G: [ 87 -36  46 -60  53]
M: [-12 -55  27  47  32]
Q: [ -4 -17  57   0  -7]
H: [ -2  53 -19   0  30]
Z: [ 87 -36  46 -60  51]
has: [ -4 -17  57] : yes
has: [ 87 -35  46 -60  51] : no

sono: [  1 -54  13 -33  -4   8  31  13 -16  59 -18  -5  23 -17  21  35  22  -8
 -25 -11  20  23  34  20 -65 -19  23 -31 -20  -2 -30 -19   8  92 -16  18
 -33  37 -19  18  35  13 -35  17 -42  22 -64 -24  23 -31 -25  27 -34 -16
 -13 -32 -12 -34 -60 -37 -33  18 -18 -12]
Fidir: [ -4 -39  17 -45 -11 -21  43   1  -6  74 -11 -25   9   1 -15  58   4 -26
 -33   9   9  -4  33  -7 -76 -11 -24 -28  -3  23 -17 -29  17  47 -23  29
  -8  36 -22  12  31  26 -18  32 -31  23 -71 -13  34 -18 -29  32 -36 -34
 -21 -12  19 -44 -72 -60  -6  21  -5 -31]
rabi: [ 84 -83  32  -5   1  10  15 -38 -19  81 -26 -19  38  28  -7  -3 -65  49
 -30 -81   2  70 -43  46  23 -16  37   6  29  10   1  20  -5 -29   1  -5
 -21  -5 -47  -5 -10 -27 -26  32 -14  18  37  15 -14   8 -20   5  24 -23
  50 -10 -40 -23  42  11  -2  46  28 -61]
bitop: [ 24  14  14  -1 -16 -38  40  34  46  -1  22 -42 -19 -57   7   9 -51 -46
   6  -4 -31  74 -29   3  -7  -3  44 -56 -35  21 -33  25  18   7  52 -19
  27  50  51  16 -26 -84 -23  -8  28 -44  45  22 -30  -4 -54 -22  -6  44
 -90  -6 -26   0  28 -27  55  12  14 -53]
Birat: [  9   2  16  21  -8 -60  61  29  52  21  10 -35 -33 -21  19 -10 -38 -65
 -23  -6 -21  25 -27   5 -30 -11  66 -25 -36 -11 -24  12  -4  19  51  -9
  19  26  27  40  -3 -85 -27  15  27 -17  72  18 -22  27 -34  15 -30  23
 -57  38 -14   2  33 -35  54 -31  36 -47]
nika: [-11 -36   5 -46 -14 -15  47   3  -6  73 -13 -25  12   3 -14  54   1 -31
 -35   4   6   3  26  -5 -69 -15 -20 -23  -7  19 -13 -22  22  45 -28  28
 -13  28 -16   5  30  23 -10  33 -31  20 -75  -8  40 -22 -29  35 -38 -28
 -27   4  12 -32 -71 -61  -5  21   2 -27]
Bov: [ -6 -21  11 -44 -10 -24  39   2  -5  71 -12 -20   4 -21 -19  55  11 -26
 -39   6  10  -4  32 -15 -80  -9 -20 -21  -9  22 -12 -25  16  46 -18  28
  -7  26 -19   0  35  26  -9  37 -33  26 -73 -11  42 -11 -52 -18  -4  35
 -92  -3 -23  -5  34 -21 -21  21  14 -57]
gume: [-12 -36  12 -45 -12 -19  48  -6  -6  68 -12 -25  14   6 -19  50   8 -25
 -30  -3   7  -2  37   0 -75 -12 -22 -23  -9  24 -11 -29  12  45 -25  33
 -10  29 -25   4  36  21 -13  28 -34  21 -75 -10  41 -17 -39  28 -36 -26
 -21  -2  11 -41 -64 -59 -10  24  -3 -29]
famo: [ 16   6  19   8 -14 -52  64  24  54  15  24 -40 -30 -13  15  -2 -41 -66
 -20  -4 -18  28 -30 -13 -32 -13  68 -20  24 -10 -22  12   2  13  49 -10
   7  23  31  39  -1 -80 -27  15  25 -22  75  27 -17  20 -30  13 -20  31
 -58  32 -13  12  35 -30  56 -31  39 -49]
Pagad: [  1 -54  13 -33  -4   8  31  13 -16  59 -18  -5  23 -17  21  35  22  -8
 -25 -11  20  23  34  20 -65 -19  23 -31 -20  -2 -30 -19   8  92 -16  18
 -33  37 -19  18  35  13 -35  17 -42  22 -64 -24  23 -31 -25  27 -34 -16
 -13 -32 -12 -23  38  12   1  43  26 -65]
lodo: [  0 -46  16 -49 -13 -20  44  -4  -6  68 -12 -24   6   5 -19  51   6 -26
 -35   5   7  -2  32  -8 -73 -18 -26 -23  -6  23 -11 -32  20  42 -28  23
 -11  35 -16  -2  36  22 -17  39 -36  23 -73 -11  34 -17 -26  35 -36 -28
 -32  -7  17 -40 -66 -53  -4  22  -1 -22]
kov: [ -6 -37  11 -44 -10 -24  39   2  -5  71 -12 -20   4  11 -19  55  11 -26
 -39   6  10  -4  32 -15 -80  -9 -20  23  -9  22 -12 -25  16  46 -18  28
  -7  26 -19   0  35  26  -9  37 -33  26 -73 -11  42 -23 -37  30 -34 -30
 -31  -4  18 -33 -76 -57  -6  21  -8 -24]
has: [-21  11] : yes
count Bov: [-21] : 5
count famo: [24] : 3
has: [ 38 -36] : no

N: [-25  -6  29 -12  12  -5 -30 -11  -4 -12  13 -15 -27  55  73  11   1 -40]
J: [-18  12  44  -8 -19   7  -3  13  29  -5  35   7  -9 -23  42 -31  10  40]
L: [ -5  -9  -6   0  14  -2  -2  14  -1   4  -2  -2  -3  27  12  -2  -3 -18]
E: [-14  12  21 -17 -20   9   5  -1  13   5   9  -2 -16 -25   8  -4  16  12]
count N: [10] : 0
count L: [-1] : 1
has: [ 13   5   9  -2 -16] : yes

Ziro: [ 31  66  -1   6 -43]
ramo: [-70  25  33 -40 -13]
Kibo: [-71  25  34 -42 -10]
dut: [-12 -12  37  37  37]
pab: [ 36  46  12  47 -36]
busov: [-63  30  29 -32 -20]
nimo: [-71  25  33 -41 -11]
has: [ 33 -40] : yes
has: [ 24  34 -42 -10] : no
has: [ 30  29 -32] : yes
count dut: [37] : 3

Sike: [  1  -2   2  -2  11   9   3  -3   4   1   6   7  -7  -6   8   6  -1   2
   4  -5   5  -1  -2  -1  -2  -7 -11]
mebo: [-11  -1   5   3 -12  -2   6   3   0   7   4  -5  -4   0   0   6  -3   3
   2   5   0   2  -3 -38  -6  -7   0]
zod: [ 7  1 -4 -1  4 -2 -5 -1 -1 -5 -4  1  4  2 -2 -6  2 -3 -3 -1 -2 -1  3  5
  4  7  3]
Kikat: [ 2  0 -1 -1  3  1 -1 -1  0 -1  0  1  0 -1  1 -1  1  0  0 -2  0  0  1  1
  1  0 -1]
rim: [-11  -1   5   3 -12  -2   6   3   0   7   4  -5   3   3   0   6  -3   3
   2   5   0   2  -3  -8  -6  -7   0]
zoli: [-11  -1   5   3 -12  -2   6   3   0   7   4  -5  -2   0   0   6  -3   3
   4   5   0   2  -3  -8  -6  -7   0]
has: [ 4  5  0  2 -3] : yes
has: [-1  3  5  4  7] : yes
count rim: [3] : 5
count zoli: [-10] : 0
has: [ 6 -3  3  2] : yes

zenor: [-36 -10 -15  -1  18 -14  -6  21 -11   2   9  23 -28 -24 -29 -12  38 -25
 -21   7  20 -13 -12 -13 -27 -13   9 -18 -17 -20  10  34   9  -8  38  -6
  10 -10 -10   2  18  13  32   7  -6 -44 -18  -6 -17 -15 -15  -8  33  16]
loz: [-17   0 -62  -2  39 -19  31  12  10  -2  33  81 -30  -8 -51 -21  -7 -34
 -13   1 -13 -21 -12 -42   2  -4  14 -17  23 -18  14  25 -23 -13   1  14
  49 -23  -3   7  22  67  11  18 -51  -7 -50 -51   7 -26  19  -5  33  18]
govol: [-29  -6 -63  11  45 -28  30  16   6   1  23  70 -29 -15 -54 -15  14 -30
 -14   0  -1 -10  -8 -28  -8 -10  11 -26   8 -22  12  28 -11 -11  11  25
  36 -25  -1   7  14  53  13  14 -22 -24 -42  -9  -5 -15  24 -10  41  13]
dobor: [-25  -5 -67   6  37 -21  31   9  10  -2  32  71 -15 -27 -51 -22   8 -27
 -15  -2 -14 -23 -14 -27  -5  -6  14 -25  21 -12  10  22 -25 -18   2  16
  39 -12  -3  10  15  53   4 -27 -17 -10 -27  -5   3 -21  18   0  33  22]
Sisav: [-17   0 -62   9  39 -19  31  12  10  -2 -18  81 -30  -8 -51 -21  -7 -34
 -13   1 -13 -21 -12  -9   2  -2  14 -17  23 -18  14  25 -23 -13  -9  14
  49 -23  -3   7  22  -9  11  18  -6  -7 -50  -9  -9 -26  19  -5  33  18]
has: [-3  7 23 67 11] : no
has: [  8 -22  12] : yes
count Sisav: [-10] : 0
count loz: [-51] : 3
count dobor: [-27] : 5
count zenor: [-15] : 3
count Sisav: [-9] : 5

Fami: [ 55 -79  12 -72  55   4]
Vore: [ 27 -43 -85   7 -84  27]
doba: [-83  79 -83  15  30 -83]
mivim: [ 29 -74   1  54  54  -1]
count Vore: [27] : 2
has: [54 54  1] : no
count doba: [-83] : 3
count mivim: [29] : 1

Vubu: [  9  -3  23  -6 -13  40   8   5  -1   9  16  -5 -10  40   2]
Gigo: [ -5   6   0 -15  -4  -4  10 -20   2  23  15 -15 -10   0  -8]
vegos: [-37 -13 -18  55  24 -20  -4  -4  40  49  27 -57  33  -1 -14]
Pidod: [-4 -2 -3  6  3 -2 -1 -1  7  5  4 -9  5  0 -2]
dakot: [ 24 -15  40 -11 -23  75  41   9  -9  41  21 -10 -37  50 -11]
laz: [ 24 -13  42 -12 -24  53  44   9 -11  43  24  -9 -34  49 -11]
lata: [ -9 -30   0 -30  -2 -11  22 -40   1 -30  32 -30 -17  -1 -12]
Mez: [ -9   9  -1 -20  -3 -12  15 -41   1  28  28 -24 -11  -1 -11]
mos: [ 17  -6  27 -10 -16  46  23   6  -5  21  18  -6 -17  46  -2]
mavan: [ 1  0  1  1  0  0 -1  0  1  0  1  0  0  2  0]
has: [ 6  3 -2] : yes
count Mez: [-1] : 2
count Gigo: [0] : 2
has: [-15  15  23   2] : no
count lata: [-30] : 4
has: [-15  -4  -5] : no
count dakot: [-12] : 0

gulip: [ 12   8  -5  -2 -32  -7  11   2  -1   7  52   6   0   6  16   7   2  18
  -3  -8   0  26   0   1   1 -27 -35   4   5  -7  -3  -2  10   0  -3  -4
  -5   3 -29   6   1  -6  -1 -37   1   5  11   5  11  14  23  -4   1 -17
  27   7]
pupi: [ 1  2 -5 -2  2  0  1  6 -1 -6  1  3  3 -1 -4  0  0  0  5 -4  0 -2  0  1
  1  1  2  9 -3 -7  5 -2 -3  0  0  5  2 -3 -1 -1  1 -2 -1  2  1  5  3  1
  2  0  1 -3  1 -7  3 -1]
lim: [  2   3  27  -6   8   0   1 -17  14  20 -10  -9 -13  -1  -1   7   0   0
 -17  -5   0  -6   0  -5  -3   1   2 -18   5  28 -16  -4  -3   1   0 -20
   2   3  -6  -1   2  -2  -1  -3   0 -20   3 -10   2   6  -1  12 -15  20
   5  -3]
kuga: [  4   3 -35  -1  -2  -2   6   2 -18   2  30   3   7  -1  -4   7  11   0
  -2   5 -10   3  -3   3   2   1  -2   4  14 -19   2  22  -3   0   0   3
   2   3  10 -11   1   2   2  -8   1  12  -5  14   2  11   1  -1  16 -39
 -10  -1]
Laket: [  7   4  24  -8   5  -1   1 -23  13  27  10  -6 -17  -1  10  12   0  10
 -23 -10   0  -2   0  -6  -3  -4  -6 -17   6  22 -18  -2   3   0   0 -24
   2   7 -14  -1   7  -2  -1 -21   1 -17   8  -8   5   8   2   9 -14   7
  19  -1]
pitav: [ 10   3 -26  -2   5  -5  17 -26 -17  11  33  -2   0  -4  -4  20  26  -4
 -13   9 -16  -3  -9   2   2  12   2 -16  40  -9  -1  37  -3   3   3 -11
   2  24  23 -29   1   8   6 -12   1   5 -13  11   2  20  -1   9   8 -42
 -18  -8]
Vif: [ -5 -10 -54   9   5   0  -3  15 -41 -32   8   9  24  -1 -22   2  13  -9
  21  17 -11  -6  -4   9  12  18  18  17   5 -43  32  29 -10   0   3  31
   2   2  43 -18  -5  16   1  21   5  33 -18  10 -11   4  -4 -13  30 -43
 -40  -1]
Rap: [ 2  1 -5 -2  5  0  1 -7 -9  2  9  3  0 -1 -4  7  5  3 -3 -5  0 -3  0  1
  1  2  6  4  3 -7  1  3 -3  0  0 -6  2  3  5  3  1 -1 -1 -3  1  0  3 -8
  2  6  1 -1  1 -7  2 -1]
Fodoz: [ -5  17  72  -2  -8  11   0   2  67  15 -73 -19 -16  -1  21 -32 -42 -11
  -2 -10  23   4  11  -9 -19 -19 -16 -23 -25  61 -41 -49  16   1  -1  -4
  -4 -13 -47  44   1 -20  -1   8 -16 -58   3   1   2 -30 -11  13 -31  89
  31  -1]
Fem: [-20 -10  27  -2  15   9 -29  17   3 -17 -46   3   0   3  -4 -14 -17   3
   8  -9  17 -10  10  -4   1   3  15  23 -40   7  15 -35  -3  -2  -1   0
   2 -22  -3  16   1  -2 -10  35   1   5  12 -38  -7 -23   1  -8  -9  48
   4   3]
count Rap: [3] : 7
count Rap: [2] : 6

Tepak: [-39  84  84 -32]
Pife: [-46 -51 -51 -52]
Tes: [3 3 2 4]
fel: [ 8 -2 11 26]
bulob: [12  8 15  9]
Dipez: [15 19  9 35]
sev: [-60  45  24 -62]
nize: [ -9 -57  82 -61]
Neb: [-58   0  -4   5]
has: [ 84  84 -31] : no
has: [19  9] : yes
has: [19 15] : no
count Tepak: [84] : 2
has: [ 8 -2 11] : yes
count Pife: [-51] : 2

disev: [ 33  45  30 -20]
kofa: [ 38 -62 -15  32]
Pima: [ 52  -5 -10 -72]
giv: [ 9 17 57 -9]
Tivek: [-1 -4 55 34]
Potev: [-36 -41 -49 -30]
tof: [ 23 -44  31  30]
Feni: [-3 17 57 -9]
has: [-4 55 34] : yes
has: [-41 -49 -30] : yes
has: [-62 -15  32] : yes

R: [-37  20  17  15 -57  14   3  25 -49 -17  15  16   4 -41]
U: [-48 -33  21   2   9 -13  15 -15  32  47   3  48 -74   7]
X: [-16 -16 -29  -6  24 -48  19 -36 -35  68  25  22 -46  51]
has: [20 17] : yes
has: [ 25 -49 -17  15] : yes
has: [17 20] : no

dolus: [ 70 -51 -66  -9 -67 -10 -39 -12 -12  35]
vobo: [ 70 -51 -66  -9  78 -10 -39 -12 -10  35]
ligi: [ 48 -13  -9  15  75  73  47 -38  30   4]
fedev: [ 50 -27 -44  49  63  36   0 -42  30  40]
kub: [-82  52  63  31 -58  35  -7 -29 -11 -23]
fikon: [-60  45  71 -27 -79  30  -5  -5 -52 -42]
count dolus: [-12] : 2
has: [ 49 -44] : no

ruled: [-31 -42  35 -37  31  22  25  62  98 -11   0   2  60]
Rivez: [-86 -14 -19   1  11 -13  -3  60  28  47  12  28 -29]
zum: [ 14  24  23 -19  -8  -5 -25   2  26  -4  -1  -1  20]
gofi: [  0  -8   2 -24  23  -7  15 -24  49  -5 -14  28  -5]
venu: [  8  18  21 -17 -38 -38 -18 -40 -33 -39 -28  -4 -20]
zin: [ -2  25  62  18  -3 -45 -57 -16 -23  24 -19 -31  -6]
vogub: [ 16   1  19  11  21  21 -57  24  -2  -5  46 -57  25]
vira: [-16  23  -1 -12 -21 -26   6 -25 -29 -13 -56  15  46]
kul: [ 21  40  17 -28  -9  -2 -32   9  20 -16 -11   0  -5]
burid: [ 24  34   9 -59  -5  25 -39 -39  60 -10 -50  62 -18]
mamun: [  6 -31  22 -36   4  12 -15  22  43  13 -38 -77 -33]
teruz: [ 32 -64 -10 -46 -13  13  64  43  35 -20  32  52   6]
count teruz: [-46] : 1
count Rivez: [28] : 2
count vogub: [-57] : 2
has: [24 -2 -5 46] : yes

Beki: [-14   2   1  -3   4  24 -21  -6  -8 -29 -94   2  26   3   5  -6  52  52
   6  13   7  44   0 -28   4 -22   7   0  -6  20  22   4]
Daza: [ -9   5  -5   1 -13  43  -6  29  10   6  75   1  -6 -14  -9  23 -37 -33
   0   8  23 -31  40 -13  -3  -4 -39   2  15 -21 -19  -7]
sufez: [  7   2   7  -3   5   7   5  12 -19  26  84   8   4 -20  14   7  18 -26
 -19  10  -8 -25  -7 -28  -5   2  17  -2  -7  14  29  -6]
has: [-26 -19   9  -8 -25] : no
count Beki: [-21] : 1
has: [15  2] : no

siz: [27 20 71 27  1 42 67 32 16 71 21 71 27 70 27]
Goze: [ -4  33 -17  -1 -11  13  62  -5  -6   9 -42 -30  21  40  50]
pimun: [  6  -3  33  35 -12  12 -59 -31  -8 -44 -53 -33  26  19 -56]
gov: [ 17   2  73  26  19  19  -2   3  27 -33 -35   4   2  35   9]
Votet: [-25  37  26 -39 -37   1   4 -86  26 -39 -23 -26 -42  33 -39]
count gov: [2] : 2
count siz: [28] : 0
count Votet: [26] : 2

